Below are the code and all the weights of a small trained network. Each question names an input and a target symbol and asks about switching units off, where a switched-off unit gives its printed mean instead of its output.

import numpy as np


def w(rows, s, z=0):
    codes = np.array(rows[::2]) - 128.0
    scale = np.full(codes.shape[1], s)
    scale[-1] = z or s
    return codes * scale


def f(y):
    return np.maximum(y, 0)


def softmax(a):
    e = np.exp(a - a.max(-1, keepdims=True))
    return e / e.sum(-1, keepdims=True)


def log_softmax(a):
    a = a - a.max(-1, keepdims=True)
    return a - np.log(np.exp(a).sum(-1, keepdims=True))


def net(x, mask):
    ids = ['αβγδεζηθλμξστφψ'.index(c) for c in x.split()]
    T = len(ids)
    res = E[ids] + P[:T]
    u = 0
    for l in range(2):
        r = res
        for j in range(3):
            rows = slice(2 * j, 2 * j + 2)
            q, k, v = (r @ M[l][rows].T for M in (Q, K, V))
            z = softmax(np.where(np.tri(T) > 0, q @ k.T / 2**0.5, -1e9)) @ v
            o = O[l][rows]
            res = res + np.where(mask[u + j], z, o[:, -1]) @ o[:, :-1]
        u += 3
        y = f(res @ A[l][:, :-1].T + A[l][:, -1])
        res = res + np.where(mask[u : u + 4], y, B[l][:, -1]) @ B[l][:, :-1]
        u += 4
    return log_softmax(res[-1] @ U[:, :-1].T + U[:, -1])


Q, K, V, O, A, B = {}, {}, {}, {}, {}, {}
E = w([
[98,126,229],'α',
[118,93,5],'β',
[152,182,126],'γ',
[85,163,124],'δ',
[179,189,60],'ε',
[148,192,131],'ζ',
[52,122,116],'η',
[195,181,38],'θ',
[127,83,78],'λ',
[52,183,121],'μ',
[210,177,102],'ξ',
[182,193,247],'σ',
[236,99,159],'τ',
[165,243,200],'φ',
[238,143,115],'ψ',
],0.015)
P = w([
[4,27,229],'0',
[27,51,211],'1',
[48,78,209],'2',
[87,94,174],'3',
[121,113,150],'4',
[150,134,139],'5',
[184,160,128],'6',
[205,176,124],'7',
[218,189,115],'8',
],0.0038)
Q[0] = w([
[197,1,203],'0.h0',
[34,149,17],'0.h0',
[228,49,183],'0.h1',
[160,156,95],'0.h1',
[102,163,172],'0.h2',
[99,133,107],'0.h2',
],0.02)
K[0] = w([
[35,43,115],'0.h0',
[251,84,157],'0.h0',
[201,94,148],'0.h1',
[138,167,147],'0.h1',
[149,124,145],'0.h2',
[114,140,151],'0.h2',
],0.027)
V[0] = w([
[67,169,38],'0.h0',
[227,110,168],'0.h0',
[89,248,223],'0.h1',
[136,80,170],'0.h1',
[8,88,86],'0.h2',
[2,114,120],'0.h2',
],0.0021)
O[0] = w([
[203,126,196,113],'0.h0',
[127,154,65,131],'0.h0',
[136,250,141,252],'0.h1',
[77,110,133,121],'0.h1',
[219,249,99,107],'0.h2',
[213,195,114,135],'0.h2',
],0.0018,0.0016)
A[0] = w([
[166,131,38,90],'0.n0',
[221,184,116,126],'0.n1',
[235,168,158,2],'0.n2',
[168,248,124,176],'0.n3',
],0.011,0.0039)
B[0] = w([
[146,204,185,159],'0.n0',
[87,99,213,205],'0.n1',
[132,7,38,186],'0.n2',
[23,39,84,254],'0.n3',
],0.011,0.0078)
Q[1] = w([
[154,123,22],'1.h0',
[195,193,140],'1.h0',
[7,75,9],'1.h1',
[13,239,122],'1.h1',
[242,149,143],'1.h2',
[140,56,4],'1.h2',
],0.016)
K[1] = w([
[163,177,43],'1.h0',
[146,170,169],'1.h0',
[82,120,6],'1.h1',
[60,204,104],'1.h1',
[139,235,164],'1.h2',
[143,133,30],'1.h2',
],0.022)
V[1] = w([
[111,203,67],'1.h0',
[161,70,225],'1.h0',
[197,50,151],'1.h1',
[116,149,133],'1.h1',
[12,191,68],'1.h2',
[94,105,215],'1.h2',
],0.011)
O[1] = w([
[72,61,79,2],'1.h0',
[116,195,137,197],'1.h0',
[217,243,151,90],'1.h1',
[95,104,123,125],'1.h1',
[175,2,191,161],'1.h2',
[73,148,180,244],'1.h2',
],0.0098,0.0083)
A[1] = w([
[166,192,197,149],'1.n0',
[148,93,126,255],'1.n1',
[55,129,87,171],'1.n2',
[108,255,214,151],'1.n3',
],0.0092,0.0066)
B[1] = w([
[68,120,114,198],'1.n0',
[129,250,72,184],'1.n1',
[177,100,147,212],'1.n2',
[173,91,122,252],'1.n3',
],0.018,0.015)
U = w([
[182,48,246,33],'α',
[111,117,2,121],'β',
[116,125,121,93],'γ',
[32,11,47,114],'δ',
[114,133,124,92],'ε',
[125,127,128,70],'ζ',
[171,69,117,101],'η',
[84,153,119,212],'θ',
[88,252,94,255],'λ',
[103,121,135,126],'μ',
[107,183,147,251],'ξ',
[101,136,118,134],'σ',
[184,183,158,215],'τ',
[40,199,251,133],'φ',
[212,62,77,122],'ψ',
],0.01,0.0054)

Each question gives the input, a string of symbols that net reads in full, and the target symbol t.
The units are the heads (2 rows each of Q, K, V and O) and the neurons (one row each of A and B). Each row of codes is followed by its name. A weight is (code - 128) times the scale printed after its matrix; where a second scale follows, it is the last column's (O, A, B and U).
mask holds one flag per unit, layer by layer, with each layer's heads first. A switched-off unit (its flag False) gives its mean, the last column of its rows in O or B, instead of its output. The means were averaged over made-up inputs and are rounded, as every weight is.
A unit's drop is (log p(t) with every unit on - log p(t) with that unit switched off) / (log p(t) with every unit on - log p(t) with every unit switched off).
The circuit of an input: a set's keep is (log p(t) with only the set's units on - log p(t) with every unit switched off) / (log p(t) with every unit on - log p(t) with every unit switched off). Starting from the 12 units with the biggest drops (on a tie, the unit counted first), units are removed one at a time, each time the one whose removal leaves the highest keep (on an exact tie, the one counted first), for as long as the keep stays at least 0.8.
circuit, biggest first: the units of the circuit, biggest drop first
most important unit: the unit with the biggest drop
k most important neurons: the k neurons with the biggest drops, biggest first
k most important neurons of layer l: the k neurons of layer l with the biggest drops, biggest first
heads that matter: for each layer, one digit per head in row order, 1 if its drop is at least 0.15 and else 0, layers parted by /
input σ θ ζ γ δ β φ δ, target φ: 2 most important neurons of layer 0 : (0.n2 0.n3)
input φ θ μ η σ ζ μ θ, target δ: circuit, biggest first : (0.n3)
input σ μ η, target α: 2 most important neurons of layer 1 : (1.n1 1.n2)
input ξ μ μ ψ ψ φ η α ζ, target φ: 2 most important neurons of layer 0 : (0.n0 0.n3)
input φ φ δ θ α φ μ ε, target φ: circuit, biggest first : (0.n1 0.n0 1.n3 0.n3)
input β φ θ, target φ: 2 most important neurons : (0.n0 0.n1)
input γ σ μ, target α: 4 most important neurons : (0.n2 0.n3 1.n1 1.n3)
input ψ λ α φ ζ μ, target φ: circuit, biggest first : (0.n2 1.n3 0.n3 1.h2)
input σ γ η, target α: circuit, biggest first : (0.n2 0.n3 1.n1 1.n3)
input η σ μ β ζ σ σ ζ, target α: 3 most important neurons of layer 0 : (0.n2 0.n1 0.n3)
input θ λ μ σ α μ μ μ λ, target λ: circuit, biggest first : (0.n3 1.n3 1.n2)
input μ λ θ μ τ, target τ: heads that matter : 000 / 010
input μ λ σ μ β, target β: circuit, biggest first : (1.n1 1.h2 1.n3)
input μ θ μ ζ σ ζ σ ζ, target α: heads that matter : 000 / 101
input η μ μ ε, target δ: heads that matter : 000 / 110
input ψ σ σ λ γ α γ ζ φ, target φ: circuit, biggest first : (0.n1 0.n3 1.n3)
input η θ τ η ζ ξ τ, target τ: most important unit : 0.n2
input ζ α μ σ α ε, target α: 2 most important neurons of layer 0 : (0.n1 0.n0)
input μ φ μ η ε μ θ, target δ: heads that matter : 000 / 010
input ζ μ γ μ η μ σ δ, target α: heads that matter : 000 / 111
input ε φ β, target β: circuit, biggest first : (0.n1 1.n1 1.h2)
input μ θ θ μ, target δ: circuit, biggest first : (1.h0)
input φ λ σ σ γ ε φ ε σ, target φ: 2 most important neurons : (0.n1 0.n3)
input ζ μ σ μ μ φ θ, target φ: 2 most important neurons : (0.n1 0.n0)
input ζ φ ξ μ, target φ: circuit, biggest first : (0.n2 1.n3 1.h1)
input η τ α δ, target ψ: 2 most important neurons of layer 1 : (1.n3 1.n2)
input ζ μ ζ γ, target δ: 3 most important neurons : (0.n1 0.n2 1.n3)
input μ σ μ γ, target α: most important unit : 0.n2
